Below are the code and all the weights of a small trained network. Each question names an input and a class and asks about switching units off, where a switched-off unit gives its printed mean instead of its output.

import numpy as np


def w(rows, s, z=0):
    codes = np.array(rows[::2]) - 128.0
    scale = np.full(codes.shape[1], s)
    scale[-1] = z or s
    return codes * scale


def f(y):
    return y / 2 * (1 + np.tanh(0.7978845608 * (y + 0.044715 * y**3)))


def log_softmax(a):
    a = a - a.max(-1, keepdims=True)
    return a - np.log(np.exp(a).sum(-1, keepdims=True))


def net(x, mask):
    res = np.array(x, float).reshape(1, 6) / 4 @ E
    y = f(res @ A[0][:, :-1].T + A[0][:, -1])
    res = res + np.where(mask, y, B[0][:, -1]) @ B[0][:, :-1]
    return log_softmax(res[-1] @ U[:, :-1].T + U[:, -1])


A, B = {}, {}
E = w([
[107,162,114,72,171,128],'x0',
[116,86,129,2,77,155],'x1',
[197,153,14,185,167,219],'x2',
[95,111,49,165,86,78],'x3',
[195,156,117,116,135,94],'x4',
[121,15,74,160,251,93],'x5',
],0.0097)
A[0] = w([
[40,104,117,100,110,77,200],'N0',
[146,74,241,34,160,127,212],'N1',
[82,132,148,214,125,101,143],'N2',
[107,149,70,139,155,97,50],'N3',
[152,80,52,136,186,123,208],'N4',
[137,139,155,155,213,148,254],'N5',
[202,95,61,170,173,87,159],'N6',
[120,140,116,44,144,180,153],'N7',
[72,71,72,137,61,165,196],'N8',
[110,138,174,207,141,68,245],'N9',
[123,98,78,192,203,162,239],'N10',
[118,71,191,120,164,151,249],'N11',
[72,50,81,119,29,106,156],'N12',
[94,100,82,176,193,128,86],'N13',
[177,174,143,140,82,167,67],'N14',
[242,185,156,150,100,251,187],'N15',
[174,232,115,157,127,131,147],'N16',
[113,134,214,213,104,3,184],'N17',
],0.011,0.005)
B[0] = w([
[136,100,113,161,92,119,205],'N0',
[96,85,227,140,81,127,252],'N1',
[91,112,145,152,122,109,180],'N2',
[163,120,160,75,130,152,148],'N3',
[150,121,128,172,183,126,224],'N4',
[122,86,124,149,125,117,210],'N5',
[197,79,130,155,145,121,223],'N6',
[88,108,121,125,116,109,176],'N7',
[108,124,125,166,100,125,182],'N8',
[103,96,122,254,128,83,208],'N9',
[139,78,136,165,191,120,241],'N10',
[119,85,152,112,121,109,200],'N11',
[122,102,72,192,63,145,202],'N12',
[166,114,169,108,178,119,192],'N13',
[151,182,106,101,132,139,169],'N14',
[104,166,54,103,111,168,237],'N15',
[107,164,106,97,113,75,196],'N16',
[78,118,88,149,119,139,232],'N17',
],0.014,0.013)
U = w([
[254,100,26,172,193,98,142],'0',
[55,175,49,136,134,149,167],'1',
[189,245,132,31,112,49,3],'2',
[224,159,223,99,198,112,6],'3',
[94,90,221,46,112,175,77],'4',
[233,18,231,178,250,54,137],'5',
[171,113,127,148,16,181,39],'6',
[37,38,178,185,86,33,240],'7',
],0.0068,0.0036)

Each question gives the input, the list of numbers given to net, and the class t.
The units are the neurons (one row each of A and B). Each row of codes is followed by its name. A weight is (code - 128) times the scale printed after its matrix; where a second scale follows, it is the last column's (A, B and U).
mask holds one flag per neuron, in row order. A switched-off neuron (its flag False) gives its mean, the last column of its row in B, instead of its output. The means were averaged over made-up inputs and are rounded, as every weight is.
A unit's drop is (log p(t) with every unit on - log p(t) with that unit switched off) / (log p(t) with every unit on - log p(t) with every unit switched off).
The circuit of an input: a set's keep is (log p(t) with only the set's units on - log p(t) with every unit switched off) / (log p(t) with every unit on - log p(t) with every unit switched off). Starting from the 12 units with the biggest drops (on a tie, the unit counted first), units are removed one at a time, each time the one whose removal leaves the highest keep (on an exact tie, the one counted first), for as long as the keep stays at least 0.8.
circuit, biggest first: the units of the circuit, biggest drop first
k most important neurons: the k neurons with the biggest drops, biggest first
drop when u is switched off: that unit's drop, to one decimal
input [8,-8,4,-4,3,-7], class 2: circuit, biggest first -> N16, N14
input [-1,-5,-8,-5,4,8], class 7: circuit, biggest first -> N17
input [-6,-8,6,5,0,-2], class 0: 3 most important neurons -> N15, N1, N16
input [-7,2,1,-2,-4,-6], class 1: circuit, biggest first -> N15, N1
input [-2,-2,0,-3,4,1], class 0: 2 most important neurons -> N1, N13
input [-8,-8,-1,1,3,-6], class 1: 3 most important neurons -> N15, N1, N14
input [4,-8,-8,6,0,7], class 5: 2 most important neurons -> N13, N6
input [-8,1,5,0,4,-6], class 1: 2 most important neurons -> N15, N13
input [-5,0,4,3,-1,1], class 5: 2 most important neurons -> N10, N17
input [-4,1,7,-7,-5,0], class 0: 4 most important neurons -> N10, N1, N17, N15
input [-6,8,5,6,-6,5], class 0: 2 most important neurons -> N12, N1
input [-5,-4,-3,5,7,-7], class 1: 2 most important neurons -> N1, N14
input [3,8,8,1,-4,0], class 1: 3 most important neurons -> N6, N7, N15
input [2,-2,8,0,0,-5], class 1: circuit, biggest first -> N15
input [-2,-4,4,-2,8,-6], class 2: drop when N16 is switched off -> 0.2
input [7,-5,2,8,6,-6], class 2: drop when N16 is switched off -> 0.1
input [3,8,5,-7,7,-2], class 4: drop when N11 is switched off -> -0.1
